Here is a tiny trained network, its code and every weight. The questions are about switching its units off for an input and a class, where a switched-off unit gives its printed mean instead of its output.

import numpy as np


def w(rows, s, z=0):
    codes = np.array(rows[::2]) - 128.0
    scale = np.full(codes.shape[1], s)
    scale[-1] = z or s
    return codes * scale


def norm(h):
    return h / np.sqrt((h * h).mean(-1, keepdims=True) + 1e-5)


def f(y):
    return y / 2 * (1 + np.tanh(0.7978845608 * (y + 0.044715 * y**3)))


def log_softmax(a):
    a = a - a.max(-1, keepdims=True)
    return a - np.log(np.exp(a).sum(-1, keepdims=True))


def net(x, mask):
    res = np.array(x, float).reshape(1, 7) / 4 @ E
    u = 0
    for l in range(4):
        y = f(norm(res) @ A[l][:, :-1].T + A[l][:, -1])
        res = res + np.where(mask[u : u + 3], y, B[l][:, -1]) @ B[l][:, :-1]
        u += 3
    return log_softmax(norm(res)[-1] @ U[:, :-1].T + U[:, -1])


A, B = {}, {}
E = w([
[123,249,142,128,67,96,138,185,23,96,108],'x0',
[59,91,229,60,204,66,165,226,129,104,110],'x1',
[132,126,128,129,135,120,116,125,124,121,130],'x2',
[86,124,43,146,118,56,134,144,180,103,58],'x3',
[120,146,130,129,129,133,136,128,147,119,144],'x4',
[129,124,126,122,122,130,119,136,133,119,133],'x5',
[125,117,133,132,117,124,125,120,123,125,127],'x6',
],0.015)
A[0] = w([
[199,149,206,146,96,195,126,119,97,175,207,54],'0.n0',
[116,143,55,168,120,2,140,162,181,119,130,1],'0.n1',
[73,118,28,130,119,95,100,130,143,173,77,123],'0.n2',
],0.0087,0.0079)
B[0] = w([
[135,112,141,108,180,205,131,105,102,60,44,217],'0.n0',
[175,146,183,84,101,248,95,172,173,151,16,189],'0.n1',
[146,155,210,148,101,186,123,73,181,71,116,255],'0.n2',
],0.012,0.0059)
A[1] = w([
[200,166,43,168,80,153,134,84,112,129,140,27],'1.n0',
[83,151,10,130,106,111,132,133,159,101,54,70],'1.n1',
[117,223,86,157,67,142,108,155,45,118,112,3],'1.n2',
],0.013,0.0068)
B[1] = w([
[5,172,46,126,159,153,28,230,97,156,140,255],'1.n0',
[172,129,198,170,122,189,125,86,100,96,102,186],'1.n1',
[183,32,148,81,119,7,218,97,180,141,191,245],'1.n2',
],0.014,0.0082)
A[2] = w([
[146,133,232,112,169,154,137,165,102,120,98,14],'2.n0',
[176,24,20,173,176,179,110,68,255,213,178,1],'2.n1',
[250,136,173,133,157,244,129,106,52,139,228,83],'2.n2',
],0.0077,0.0059)
B[2] = w([
[114,112,51,93,113,170,107,58,128,182,145,186],'2.n0',
[185,131,142,69,91,4,215,146,143,162,189,255],'2.n1',
[143,155,194,165,96,152,117,111,134,87,57,198],'2.n2',
],0.014,0.0052)
A[3] = w([
[125,116,173,112,161,114,168,130,135,149,118,100],'3.n0',
[132,123,106,180,108,106,137,119,179,87,56,15],'3.n1',
[5,119,136,118,175,104,128,187,114,130,116,4],'3.n2',
],0.015,0.0037)
B[3] = w([
[121,194,96,210,101,85,84,168,137,110,107,249],'3.n0',
[133,111,197,63,220,212,171,113,41,138,103,227],'3.n1',
[135,140,5,156,73,184,94,72,98,160,175,254],'3.n2',
],0.013,0.006)
U = w([
[155,136,209,149,138,217,126,103,124,95,36,163],'0',
[56,138,17,174,122,150,44,150,118,156,148,1],'1',
[175,109,145,120,125,8,222,146,154,133,160,231],'2',
],0.018,0.0034)

Each question gives the input, the list of numbers given to net, and the class t.
The units are the neurons (one row each of A and B). Each row of codes is followed by its name. A weight is (code - 128) times the scale printed after its matrix; where a second scale follows, it is the last column's (A, B and U).
mask holds one flag per neuron, layer by layer. A switched-off neuron (its flag False) gives its mean, the last column of its row in B, instead of its output. The means were averaged over made-up inputs and are rounded, as every weight is.
A unit's drop is (log p(t) with every unit on - log p(t) with that unit switched off) / (log p(t) with every unit on - log p(t) with every unit switched off).
The circuit of an input: a set's keep is (log p(t) with only the set's units on - log p(t) with every unit switched off) / (log p(t) with every unit on - log p(t) with every unit switched off). Starting from all 12 units, units are removed one at a time, each time the one whose removal leaves the highest keep (on an exact tie, the one counted first), for as long as the keep stays at least 0.8.
circuit, biggest first: the units of the circuit, biggest drop first
most important unit: the unit with the biggest drop
k most important neurons: the k neurons with the biggest drops, biggest first
drop of u: that unit's drop, to one decimal
input [6,-4,6,1,2,-8,8], class 2: most important unit -> 1.n2
input [-8,-7,-1,-1,1,-8,7], class 2: 2 most important neurons -> [2.n1; 3.n2]
input [-4,4,-8,3,-8,-6,-6], class 1: 3 most important neurons -> [1.n2; 3.n2; 3.n0]
input [-6,6,-5,-3,4,7,-6], class 1: 2 most important neurons -> [1.n2; 3.n2]
input [-3,8,-1,-7,-6,1,3], class 1: 3 most important neurons -> [0.n2; 1.n1; 1.n2]
input [-3,-4,-1,-3,1,-8,6], class 1: 2 most important neurons -> [1.n2; 1.n0]
input [-2,-8,5,8,6,-1,4], class 0: 2 most important neurons -> [1.n1; 0.n2]
input [-7,-6,5,-4,-4,-5,-3], class 2: 2 most important neurons -> [2.n1; 3.n2]
input [7,7,4,-4,3,-2,-4], class 1: 2 most important neurons -> [3.n2; 2.n1]
input [1,3,2,2,7,-2,-7], class 1: 2 most important neurons -> [1.n2; 2.n2]
input [-2,5,8,4,0,2,1], class 1: 4 most important neurons -> [3.n2; 2.n2; 1.n2; 0.n0]
input [6,5,8,7,7,6,-6], class 0: drop of 1.n0 -> 0.4
input [-7,-5,2,4,-5,1,6], class 2: drop of 2.n1 -> 2.0
input [7,0,8,3,-8,-2,7], class 2: circuit, biggest first -> [1.n2]
input [2,-6,0,7,8,-7,8], class 0: drop of 1.n1 -> 0.1
